Below is a small trained network, with its code and all its weights. Each question gives an input and a class and asks what happens when units are switched off, that is, made to give their printed mean instead of their output.

import numpy as np


def w(rows, s, z=0):
    codes = np.array(rows[::2]) - 128.0
    scale = np.full(codes.shape[1], s)
    scale[-1] = z or s
    return codes * scale


def f(y):
    return np.maximum(y, 0)


def log_softmax(a):
    a = a - a.max(-1, keepdims=True)
    return a - np.log(np.exp(a).sum(-1, keepdims=True))


def net(x, mask):
    res = np.array(x, float).reshape(1, 5) / 4 @ E
    y = f(res @ A[0][:, :-1].T + A[0][:, -1])
    res = res + np.where(mask, y, B[0][:, -1]) @ B[0][:, :-1]
    return log_softmax(res[-1] @ U[:, :-1].T + U[:, -1])


A, B = {}, {}
E = w([
[171,171,103,151,79,99,108,129,2,118,125],'x0',
[143,147,130,51,101,85,81,78,172,109,144],'x1',
[100,189,75,126,90,132,169,100,164,190,154],'x2',
[54,127,137,173,120,117,81,85,118,98,148],'x3',
[167,83,158,128,44,160,190,45,71,86,160],'x4',
],0.016)
A[0] = w([
[91,172,120,143,78,138,201,82,176,189,160,55],'n0',
[108,91,163,218,149,216,209,158,125,145,166,11],'n1',
[182,134,211,85,95,134,70,89,153,164,176,21],'n2',
[123,124,115,2,126,96,108,73,163,76,166,33],'n3',
[131,94,184,137,86,144,144,64,136,124,144,3],'n4',
[99,65,169,106,158,180,188,122,237,121,132,58],'n5',
[153,49,248,121,142,135,98,146,132,67,106,100],'n6',
[160,97,136,116,99,182,208,67,99,94,154,1],'n7',
[234,105,152,52,145,164,207,164,162,170,116,38],'n8',
[60,101,172,194,140,144,99,48,161,119,159,84],'n9',
],0.011,0.0039)
B[0] = w([
[187,67,96,69,176,193,140,100,141,103,162,221],'n0',
[135,116,137,169,116,97,168,72,162,139,8,216],'n1',
[138,135,69,146,127,119,160,139,105,125,32,183],'n2',
[124,101,163,210,139,122,191,105,134,158,49,219],'n3',
[75,161,162,141,179,128,73,133,154,171,153,197],'n4',
[193,170,169,131,114,110,86,142,45,176,158,250],'n5',
[161,121,57,78,143,190,171,86,165,156,179,229],'n6',
[131,159,135,110,168,84,84,211,141,157,137,235],'n7',
[8,125,127,150,81,110,96,116,123,35,166,217],'n8',
[73,133,124,109,59,100,122,177,111,37,152,213],'n9',
],0.013,0.017)
U = w([
[119,105,133,175,118,136,157,122,139,141,52,74],'0',
[72,152,134,110,202,110,68,215,197,173,148,252],'1',
[41,128,115,131,71,144,115,113,89,51,176,143],'2',
[201,170,138,132,65,135,98,112,9,155,166,250],'3',
[137,93,74,86,165,201,154,96,134,122,177,18],'4',
[138,108,129,128,78,167,101,173,152,109,139,97],'5',
],0.013,0.0024)

Each question gives the input, the list of numbers given to net, and the class t.
The units are the neurons (one row each of A and B). Each row of codes is followed by its name. A weight is (code - 128) times the scale printed after its matrix; where a second scale follows, it is the last column's (A, B and U).
mask holds one flag per neuron, in row order. A switched-off neuron (its flag False) gives its mean, the last column of its row in B, instead of its output. The means were averaged over made-up inputs and are rounded, as every weight is.
A unit's drop is (log p(t) with every unit on - log p(t) with that unit switched off) / (log p(t) with every unit on - log p(t) with every unit switched off).
The circuit of an input: a set's keep is (log p(t) with only the set's units on - log p(t) with every unit switched off) / (log p(t) with every unit on - log p(t) with every unit switched off). Starting from all 10 units, units are removed one at a time, each time the one whose removal leaves the highest keep (on an exact tie, the one counted first), for as long as the keep stays at least 0.8.
units of the circuit, in order: the units of the circuit, biggest drop first
top k neurons: the k neurons with the biggest drops, biggest first
drop of u: that unit's drop, to one decimal
input [-8,0,8,5,2], class 3: top 3 neurons	n5, n6, n9
input [-2,-5,-7,2,2], class 4: units of the circuit, in order	n6
input [6,-6,4,8,7], class 2: top 2 neurons	n9, n5
input [3,-5,3,3,-5], class 0: top 2 neurons	n7, n5
input [4,3,-8,-4,0], class 4: top 2 neurons	n6, n5
input [7,-2,-1,-7,7], class 1: units of the circuit, in order	n7, n5
input [0,-3,1,0,5], class 1: top 2 neurons	n7, n3
input [5,5,-6,-3,1], class 4: top 2 neurons	n5, n6
input [-5,5,0,3,7], class 1: top 3 neurons	n4, n7, n1
input [-2,4,-4,5,-1], class 2: top 4 neurons	n9, n1, n0, n7
input [-7,8,4,-7,5], class 0: top 2 neurons	n3, n2
input [2,-5,-3,0,0], class 0: top 3 neurons	n5, n0, n1
input [1,-5,-5,-6,3], class 2: top 2 neurons	n8, n3
input [-6,-4,-1,6,8], class 1: units of the circuit, in order	n7
input [-2,-8,-3,6,-2], class 0: top 2 neurons	n1, n8
input [-5,-5,4,-5,7], class 1: top 2 neurons	n7, n4
input [0,4,-2,-5,-3], class 2: units of the circuit, in order	n8, n7
input [4,3,-4,3,7], class 1: units of the circuit, in order	n7, n4
input [-7,1,1,5,-1], class 3: top 2 neurons	n5, n8
input [3,6,7,4,4], class 4: units of the circuit, in order	n0
input [-5,-2,-5,4,6], class 1: drop of n0	0.1
input [-7,5,-5,0,-2], class 3: drop of n5	0.9
input [-4,3,2,-8,-3], class 2: drop of n8	1.0
input [-4,4,8,8,-7], class 2: drop of n5	0.0
